Below are the code and all the weights of a small trained network. Each question names an input and a class and asks about switching units off, where a switched-off unit gives its printed mean instead of its output.

import numpy as np


def w(rows, s, z=0):
    codes = np.array(rows[::2]) - 128.0
    scale = np.full(codes.shape[1], s)
    scale[-1] = z or s
    return codes * scale


def f(y):
    return y / 2 * (1 + np.tanh(0.7978845608 * (y + 0.044715 * y**3)))


def log_softmax(a):
    a = a - a.max(-1, keepdims=True)
    return a - np.log(np.exp(a).sum(-1, keepdims=True))


def net(x, mask):
    res = np.array(x, float).reshape(1, 7) / 4 @ E
    y = f(res @ A[0][:, :-1].T + A[0][:, -1])
    res = res + np.where(mask, y, B[0][:, -1]) @ B[0][:, :-1]
    return log_softmax(res[-1] @ U[:, :-1].T + U[:, -1])


A, B = {}, {}
E = w([
[247,191,183,227,102,192,235,42,99,69,60],'x0',
[146,30,197,127,140,46,192,56,184,52,232],'x1',
[148,167,130,106,80,133,101,76,131,161,175],'x2',
[121,113,89,121,120,133,104,127,108,81,125],'x3',
[105,148,138,125,106,125,135,117,115,123,146],'x4',
[143,122,161,134,132,109,103,131,136,149,101],'x5',
[96,155,139,159,144,103,158,162,151,118,115],'x6',
],0.011)
A[0] = w([
[98,166,78,97,123,186,142,151,67,226,77,76],'N1',
[138,54,153,113,88,85,179,120,168,85,184,21],'N2',
[103,102,181,138,166,107,129,99,120,73,191,57],'N3',
[93,125,150,83,143,168,200,144,129,113,116,173],'N4',
[148,150,165,125,130,142,79,127,140,114,147,81],'N5',
[166,129,121,193,134,137,135,86,114,99,79,188],'N6',
[57,128,116,78,166,120,66,198,159,169,190,196],'N7',
[114,69,167,155,138,85,142,76,189,117,191,8],'N8',
[117,128,162,103,198,115,123,83,126,136,110,18],'N9',
[143,170,187,153,107,184,160,85,103,77,87,154],'N10',
[146,191,121,155,147,131,186,69,101,91,85,171],'N11',
[111,229,111,101,164,167,110,191,72,172,89,16],'N12',
[35,71,93,73,119,53,87,212,120,195,186,190],'N13',
[60,154,136,158,62,254,81,173,115,164,80,89],'N14',
],0.0091,0.0016)
B[0] = w([
[112,129,109,103,175,51,126,101,168,67,91,199],'N1',
[63,104,102,136,174,103,164,71,164,92,144,192],'N2',
[82,88,126,142,159,83,116,50,134,116,141,174],'N3',
[132,137,187,81,122,136,59,107,95,143,145,142],'N4',
[128,164,100,94,123,119,158,151,88,76,63,130],'N5',
[150,186,223,136,96,167,156,130,152,127,144,191],'N6',
[195,224,163,137,131,187,178,130,63,127,148,225],'N7',
[77,97,70,123,136,90,123,68,173,105,127,192],'N8',
[57,134,151,137,107,134,67,168,155,63,124,132],'N9',
[186,164,148,162,100,215,45,171,110,155,147,212],'N10',
[125,186,158,187,120,124,85,164,137,254,238,204],'N11',
[93,59,90,107,186,65,114,122,111,83,149,200],'N12',
[168,169,132,171,99,209,88,227,28,134,151,252],'N13',
[68,50,119,97,210,80,113,68,183,91,86,197],'N14',
],0.0083,0.019)
U = w([
[181,195,220,152,80,252,140,212,98,164,163,254],'0',
[36,110,125,122,173,2,155,77,167,98,87,2],'1',
],0.0086,0.00083)

Each question gives the input, the list of numbers given to net, and the class t.
The units are the neurons (one row each of A and B). Each row of codes is followed by its name. A weight is (code - 128) times the scale printed after its matrix; where a second scale follows, it is the last column's (A, B and U).
mask holds one flag per neuron, in row order. A switched-off neuron (its flag False) gives its mean, the last column of its row in B, instead of its output. The means were averaged over made-up inputs and are rounded, as every weight is.
A unit's drop is (log p(t) with every unit on - log p(t) with that unit switched off) / (log p(t) with every unit on - log p(t) with every unit switched off).
top k neurons: the k neurons with the biggest drops, biggest first
drop of u: that unit's drop, to one decimal
input [-8,8,-2,3,7,-3,0], class 0: top neuron => [N13]
input [-6,-7,-7,6,-6,-2,-2], class 1: top 2 neurons => [N14, N1]
input [-7,-8,-3,-7,-4,-6,-6], class 1: top 3 neurons => [N1, N14, N12]
input [6,7,-3,0,-2,-3,8], class 1: top 3 neurons => [N13, N2, N8]
input [-4,4,-7,-1,-8,-5,-7], class 0: top 3 neurons => [N13, N14, N1]
input [7,-8,-1,6,-6,6,5], class 1: top 2 neurons => [N14, N12]
input [-7,6,-7,7,-6,3,-4], class 0: top 2 neurons => [N13, N7]
input [-1,-2,3,3,3,1,2], class 1: top 2 neurons => [N10, N13]
input [-8,4,8,4,6,3,-4], class 0: drop of N13 => 0.2
input [5,-7,-2,8,7,-1,-7], class 1: drop of N14 => 0.5
input [0,2,6,-7,8,8,-6], class 1: drop of N7 => 0.1
input [-8,3,-2,-7,1,8,-3], class 0: drop of N1 => 0.0
